Here is a tiny trained network, its code and every weight. The questions are about switching its units off for an input and a target symbol, where a switched-off unit gives its printed mean instead of its output.

import numpy as np


def w(rows, s, z=0):
    codes = np.array(rows[::2]) - 128.0
    scale = np.full(codes.shape[1], s)
    scale[-1] = z or s
    return codes * scale


def norm(h):
    return h / np.sqrt((h * h).mean(-1, keepdims=True) + 1e-5)


def f(y):
    return np.maximum(y, 0)


def softmax(a):
    e = np.exp(a - a.max(-1, keepdims=True))
    return e / e.sum(-1, keepdims=True)


def log_softmax(a):
    a = a - a.max(-1, keepdims=True)
    return a - np.log(np.exp(a).sum(-1, keepdims=True))


def net(x, mask):
    ids = ['αβγδθμξπτω'.index(c) for c in x.split()]
    T = len(ids)
    res = E[ids] + P[:T]
    r = norm(res)
    for j in range(3):
        rows = slice(4 * j, 4 * j + 4)
        q, k, v = (r @ M[0][rows].T for M in (Q, K, V))
        z = softmax(np.where(np.tri(T) > 0, q @ k.T / 4**0.5, -1e9)) @ v
        o = O[0][rows]
        res = res + np.where(mask[j], z, o[:, -1]) @ o[:, :-1]
    y = f(norm(res) @ A[0][:, :-1].T + A[0][:, -1])
    res = res + np.where(mask[3:7], y, B[0][:, -1]) @ B[0][:, :-1]
    return log_softmax(norm(res)[-1] @ U[:, :-1].T + U[:, -1])


Q, K, V, O, A, B = {}, {}, {}, {}, {}, {}
E = w([
[145,175,133,186,135],'α',
[229,124,180,110,96],'β',
[91,58,96,150,110],'γ',
[105,155,140,143,53],'δ',
[143,187,79,65,63],'θ',
[156,190,98,95,169],'μ',
[143,102,143,116,111],'ξ',
[156,123,150,182,158],'π',
[250,45,44,147,147],'τ',
[142,91,174,118,99],'ω',
],0.014)
P = w([
[25,188,108,125,241],'0',
[23,125,192,87,253],'1',
[80,99,77,161,213],'2',
[51,68,227,96,220],'3',
[110,63,61,202,197],'4',
[56,58,224,103,201],'5',
],0.0037)
Q[0] = w([
[223,83,178,125,85],'head 0',
[148,248,37,126,95],'head 0',
[115,142,98,164,112],'head 0',
[120,215,92,49,111],'head 0',
[154,67,215,92,165],'head 1',
[165,140,180,150,126],'head 1',
[134,107,74,128,161],'head 1',
[164,164,199,174,103],'head 1',
[221,118,135,2,112],'head 2',
[227,88,57,147,198],'head 2',
[115,174,148,156,149],'head 2',
[62,232,147,8,150],'head 2',
],0.0077)
K[0] = w([
[228,78,119,108,81],'head 0',
[98,237,139,14,172],'head 0',
[39,117,122,79,142],'head 0',
[124,199,126,75,145],'head 0',
[168,88,165,30,115],'head 1',
[165,143,188,159,119],'head 1',
[135,128,109,159,180],'head 1',
[133,221,191,105,95],'head 1',
[203,140,127,47,129],'head 2',
[222,91,156,156,232],'head 2',
[123,188,123,148,99],'head 2',
[70,254,111,76,155],'head 2',
],0.0086)
V[0] = w([
[96,130,113,46,94],'head 0',
[160,181,42,169,140],'head 0',
[211,164,63,71,186],'head 0',
[164,156,190,75,45],'head 0',
[67,117,140,171,95],'head 1',
[148,133,157,161,147],'head 1',
[113,119,153,74,87],'head 1',
[141,83,128,135,126],'head 1',
[174,129,179,222,155],'head 2',
[136,152,89,177,184],'head 2',
[205,105,81,133,254],'head 2',
[97,168,119,154,150],'head 2',
],0.0071)
O[0] = w([
[113,165,32,120,87,30],'head 0',
[200,49,124,160,110,92],'head 0',
[176,188,98,144,171,85],'head 0',
[162,180,122,95,96,50],'head 0',
[128,143,106,111,166,154],'head 1',
[127,79,57,165,121,181],'head 1',
[109,99,177,159,164,113],'head 1',
[150,149,116,154,135,124],'head 1',
[87,213,158,153,150,251],'head 2',
[49,155,116,59,169,165],'head 2',
[67,150,210,2,120,156],'head 2',
[206,138,12,182,63,157],'head 2',
],0.005,0.0028)
A[0] = w([
[225,94,218,51,108,141],'neuron 0',
[31,139,202,5,254,9],'neuron 1',
[161,230,42,72,202,1],'neuron 2',
[112,35,195,106,72,138],'neuron 3',
],0.0051,0.0028)
B[0] = w([
[104,223,47,234,143,187],'neuron 0',
[213,65,156,176,76,253],'neuron 1',
[7,89,193,32,105,163],'neuron 2',
[138,221,3,52,115,183],'neuron 3',
],0.0057,0.0051)
U = w([
[55,202,80,163,192,60],'α',
[254,237,154,137,116,84],'β',
[26,33,78,121,142,126],'γ',
[165,101,44,238,79,197],'δ',
[194,143,47,70,77,224],'θ',
[103,154,132,4,161,253],'μ',
[223,28,160,85,40,41],'ξ',
[135,63,223,159,204,169],'π',
[250,78,69,114,208,151],'τ',
[64,156,160,111,45,53],'ω',
],0.0089,0.0027)

Each question gives the input, a string of symbols that net reads in full, and the target symbol t.
The units are the heads (4 rows each of Q, K, V and O) and the neurons (one row each of A and B). Each row of codes is followed by its name. A weight is (code - 128) times the scale printed after its matrix; where a second scale follows, it is the last column's (O, A, B and U).
mask holds one flag per unit, heads first, then neurons. A switched-off unit (its flag False) gives its mean, the last column of its rows in O or B, instead of its output. The means were averaged over made-up inputs and are rounded, as every weight is.
A unit's drop is (log p(t) with every unit on - log p(t) with that unit switched off) / (log p(t) with every unit on - log p(t) with every unit switched off).
The circuit of an input: a set's keep is (log p(t) with only the set's units on - log p(t) with every unit switched off) / (log p(t) with every unit on - log p(t) with every unit switched off). Starting from all 7 units, units are removed one at a time, each time the one whose removal leaves the highest keep (on an exact tie, the one counted first), for as long as the keep stays at least 0.8.
units of the circuit, in order: the units of the circuit, biggest drop first
heads that matter: for each layer, one digit per head in row order, 1 if its drop is at least 0.15 and else 0, layers parted by /
drop when u is switched off: that unit's drop, to one decimal
input β δ μ, target μ: units of the circuit, in order -> [neuron 2]
input β μ μ ξ ξ, target ξ: units of the circuit, in order -> [neuron 1; head 2; neuron 3]
input γ γ δ δ β ω, target δ: units of the circuit, in order -> [head 2; neuron 0]
input θ β α π α, target α: heads that matter -> 001
input π ω δ ξ, target δ: units of the circuit, in order -> [head 2; neuron 0]
input ω β β ξ, target β: heads that matter -> 100
input μ β π π α, target α: heads that matter -> 011
input π ξ β α ω, target ω: units of the circuit, in order -> [head 0; neuron 3; head 2]
input β π δ ξ μ β, target β: heads that matter -> 000
input γ π γ ω, target γ: units of the circuit, in order -> [head 0; neuron 3; neuron 0]
input γ β π π π α, target π: heads that matter -> 100
input β β π δ, target δ: heads that matter -> 001
input β μ δ α, target δ: heads that matter -> 001
input π π ξ π μ, target μ: heads that matter -> 001
input α ξ ξ, target ξ: drop when neuron 3 is switched off -> 0.6
input β δ δ ω, target δ: drop when head 2 is switched off -> 0.8
input π α π α α δ, target δ: drop when neuron 2 is switched off -> 0.0
